Below are the code and all the weights of a small trained network. Each question names an input and a target symbol and asks about switching units off, where a switched-off unit gives its printed mean instead of its output.

import numpy as np


def w(rows, s, z=0):
    codes = np.array(rows[::2]) - 128.0
    scale = np.full(codes.shape[1], s)
    scale[-1] = z or s
    return codes * scale


def f(y):
    return np.maximum(y, 0)


def softmax(a):
    e = np.exp(a - a.max(-1, keepdims=True))
    return e / e.sum(-1, keepdims=True)


def log_softmax(a):
    a = a - a.max(-1, keepdims=True)
    return a - np.log(np.exp(a).sum(-1, keepdims=True))


def net(x, mask):
    ids = ['αβγθλμπσψω'.index(c) for c in x.split()]
    T = len(ids)
    res = E[ids] + P[:T]
    u = 0
    for l in range(2):
        r = res
        for j in range(3):
            rows = slice(2 * j, 2 * j + 2)
            q, k, v = (r @ M[l][rows].T for M in (Q, K, V))
            z = softmax(np.where(np.tri(T) > 0, q @ k.T / 2**0.5, -1e9)) @ v
            o = O[l][rows]
            res = res + np.where(mask[u + j], z, o[:, -1]) @ o[:, :-1]
        u += 3
        y = f(res @ A[l][:, :-1].T + A[l][:, -1])
        res = res + np.where(mask[u : u + 12], y, B[l][:, -1]) @ B[l][:, :-1]
        u += 12
    return log_softmax(res[-1] @ U[:, :-1].T + U[:, -1])


Q, K, V, O, A, B = {}, {}, {}, {}, {}, {}
E = w([
[239,168,92,239],'α',
[130,35,95,158],'β',
[134,2,198,119],'γ',
[115,229,238,120],'θ',
[236,126,226,156],'λ',
[110,87,113,91],'μ',
[96,71,73,86],'π',
[112,61,109,37],'σ',
[100,70,89,79],'ψ',
[96,75,69,74],'ω',
],0.0069)
P = w([
[109,54,166,129],'0',
[169,176,44,39],'1',
[121,65,168,168],'2',
[173,195,53,55],'3',
[135,62,181,191],'4',
[165,203,69,79],'5',
[142,64,192,201],'6',
[168,223,66,97],'7',
[155,64,207,220],'8',
[165,241,67,104],'9',
[145,81,183,219],'10',
[173,253,42,125],'11',
[158,84,199,241],'12',
],0.006)
Q[0] = w([
[124,40,194,241],'0.h0',
[108,82,238,255],'0.h0',
[44,144,191,198],'0.h1',
[58,152,185,200],'0.h1',
[85,253,14,13],'0.h2',
[187,203,82,51],'0.h2',
],0.0082)
K[0] = w([
[227,202,148,151],'0.h0',
[248,212,102,138],'0.h0',
[194,241,2,112],'0.h1',
[209,233,9,92],'0.h1',
[50,83,86,9],'0.h2',
[36,40,136,25],'0.h2',
],0.0084)
V[0] = w([
[62,163,100,42],'0.h0',
[48,146,55,80],'0.h0',
[118,86,132,144],'0.h1',
[99,85,254,61],'0.h1',
[54,133,102,70],'0.h2',
[177,150,50,187],'0.h2',
],0.0093)
O[0] = w([
[29,117,148,99,5],'0.h0',
[32,102,131,41,42],'0.h0',
[140,99,71,144,202],'0.h1',
[71,161,67,208,159],'0.h1',
[56,140,125,98,23],'0.h2',
[254,121,96,49,198],'0.h2',
],0.0068,0.0026)
A[0] = w([
[174,214,146,165,215],'0.n0',
[190,70,106,106,144],'0.n1',
[144,43,104,193,155],'0.n2',
[220,140,122,128,251],'0.n3',
[120,82,255,177,134],'0.n4',
[163,57,186,226,181],'0.n5',
[117,116,244,166,164],'0.n6',
[129,18,153,189,148],'0.n7',
[97,181,46,106,45],'0.n8',
[126,37,110,150,232],'0.n9',
[200,92,93,124,153],'0.n10',
[218,108,108,129,192],'0.n11',
],0.0071,0.0025)
B[0] = w([
[115,202,150,114,191],'0.n0',
[213,130,118,83,210],'0.n1',
[150,137,81,164,219],'0.n2',
[195,164,127,105,255],'0.n3',
[120,131,142,250,176],'0.n4',
[169,165,101,199,243],'0.n5',
[90,153,157,254,161],'0.n6',
[160,106,76,205,209],'0.n7',
[189,95,40,234,144],'0.n8',
[135,91,47,159,213],'0.n9',
[183,152,106,87,224],'0.n10',
[204,163,120,95,247],'0.n11',
],0.0061,0.0069)
Q[1] = w([
[131,178,118,227],'1.h0',
[216,127,2,201],'1.h0',
[190,224,47,148],'1.h1',
[44,43,222,141],'1.h1',
[151,171,47,206],'1.h2',
[82,229,99,22],'1.h2',
],0.0067)
K[1] = w([
[91,157,240,117],'1.h0',
[159,207,203,130],'1.h0',
[127,64,76,147],'1.h1',
[126,187,174,88],'1.h1',
[159,162,190,178],'1.h2',
[161,113,2,165],'1.h2',
],0.0081)
V[1] = w([
[62,26,123,106],'1.h0',
[77,193,254,178],'1.h0',
[87,170,151,80],'1.h1',
[83,146,144,120],'1.h1',
[100,225,179,76],'1.h2',
[97,21,76,127],'1.h2',
],0.0065)
O[1] = w([
[102,136,65,122,3],'1.h0',
[134,3,129,147,93],'1.h0',
[81,138,140,120,42],'1.h1',
[87,122,121,143,80],'1.h1',
[97,46,186,93,74],'1.h2',
[175,181,19,80,90],'1.h2',
],0.0069,0.016)
A[1] = w([
[149,208,72,133,118],'1.n0',
[144,122,161,16,140],'1.n1',
[152,187,82,121,124],'1.n2',
[118,127,72,2,254],'1.n3',
[144,189,73,134,125],'1.n4',
[98,75,209,134,163],'1.n5',
[151,137,126,122,124],'1.n6',
[158,159,114,113,126],'1.n7',
[175,89,131,101,148],'1.n8',
[98,133,93,191,131],'1.n9',
[109,125,103,186,132],'1.n10',
[157,168,88,113,128],'1.n11',
],0.0076,0.0085)
B[1] = w([
[123,101,92,110,247],'1.n0',
[154,212,206,209,136],'1.n1',
[125,91,113,104,228],'1.n2',
[69,159,254,39,167],'1.n3',
[122,113,97,106,226],'1.n4',
[63,63,172,145,151],'1.n5',
[142,117,134,114,177],'1.n6',
[148,104,116,105,205],'1.n7',
[144,127,183,109,199],'1.n8',
[43,180,122,178,160],'1.n9',
[71,188,142,191,161],'1.n10',
[141,91,117,96,218],'1.n11',
],0.0099,0.012)
U = w([
[181,66,128,52,120],'α',
[132,117,36,143,83],'β',
[96,255,114,183,6],'γ',
[88,36,189,142,219],'θ',
[142,241,195,176,187],'λ',
[112,171,138,147,4],'μ',
[91,149,128,111,175],'π',
[103,146,141,95,158],'σ',
[99,151,129,115,59],'ψ',
[92,154,141,99,197],'ω',
],0.0067,0.0021)

Each question gives the input, a string of symbols that net reads in full, and the target symbol t.
The units are the heads (2 rows each of Q, K, V and O) and the neurons (one row each of A and B). Each row of codes is followed by its name. A weight is (code - 128) times the scale printed after its matrix; where a second scale follows, it is the last column's (O, A, B and U).
mask holds one flag per unit, layer by layer, with each layer's heads first. A switched-off unit (its flag False) gives its mean, the last column of its rows in O or B, instead of its output. The means were averaged over made-up inputs and are rounded, as every weight is.
A unit's drop is (log p(t) with every unit on - log p(t) with that unit switched off) / (log p(t) with every unit on - log p(t) with every unit switched off).
The circuit of an input: a set's keep is (log p(t) with only the set's units on - log p(t) with every unit switched off) / (log p(t) with every unit on - log p(t) with every unit switched off). Starting from the 12 units with the biggest drops (on a tie, the unit counted first), units are removed one at a time, each time the one whose removal leaves the highest keep (on an exact tie, the one counted first), for as long as the keep stays at least 0.8.
units of the circuit, in order: the units of the circuit, biggest drop first
unit that matters most: the unit with the biggest drop
top k neurons: the k neurons with the biggest drops, biggest first
top k neurons in layer l: the k neurons of layer l with the biggest drops, biggest first
heads that matter: for each layer, one digit per head in row order, 1 if its drop is at least 0.15 and else 0, layers parted by /
input γ γ β β β β β σ γ α ω α ψ, target α: heads that matter -> 001 / 000
input γ μ γ λ, target β: units of the circuit, in order -> (0.h1, 1.h2, 1.n3, 1.n0)
input β β β λ ω ω β β π, target λ: heads that matter -> 000 / 001
input β β μ θ ω, target θ: top 2 neurons -> (0.n9, 0.n0)
input γ μ γ σ, target β: heads that matter -> 011 / 001
input γ β γ β γ ψ, target β: heads that matter -> 011 / 001
input β β γ, target γ: heads that matter -> 001 / 000
input β β β β ω θ π, target θ: heads that matter -> 000 / 001
input β α β α β γ β β σ θ β γ μ, target θ: top 4 neurons -> (0.n0, 1.n5, 0.n9, 0.n7)
input θ β γ β β γ σ, target θ: unit that matters most -> 1.h0
input γ β β σ β ψ γ β γ β γ π, target β: top 2 neurons in layer 0 -> (0.n8, 0.n1)
input ψ θ β γ β, target θ: heads that matter -> 000 / 101
input β ψ λ, target λ: heads that matter -> 000 / 000
input α ψ β β β λ μ, target λ: unit that matters most -> 1.h2
input β β β β ω β β, target β: heads that matter -> 000 / 101
input γ π μ ω, target β: top 2 neurons -> (0.n8, 1.n0)
input β β β γ α σ β λ ψ θ γ, target θ: top 2 neurons -> (0.n0, 1.n5)
input β π λ β β γ β β β ω ψ, target λ: heads that matter -> 101 / 101
input π β γ θ β λ π β β, target λ: heads that matter -> 100 / 000
input π β β γ γ α π π α σ β, target α: heads that matter -> 001 / 000
input γ β π π, target β: top 2 neurons -> (0.n8, 1.n0)
input α λ β θ α σ π β, target λ: heads that matter -> 111 / 101
input β θ ψ, target θ: top 2 neurons in layer 0 -> (0.n9, 0.n0)
input μ β β β α β β γ β β β θ ψ, target θ: heads that matter -> 010 / 101
input π π β β γ ω β α β α θ, target θ: top 2 neurons -> (0.n6, 0.n4)
input γ γ μ, target γ: unit that matters most -> 0.h2
input β β π β γ β β β β ω ψ θ, target α: unit that matters most -> 1.h2
input β β β λ β β μ, target λ: top 4 neurons in layer 1 -> (1.n0, 1.n2, 1.n11, 1.n4)
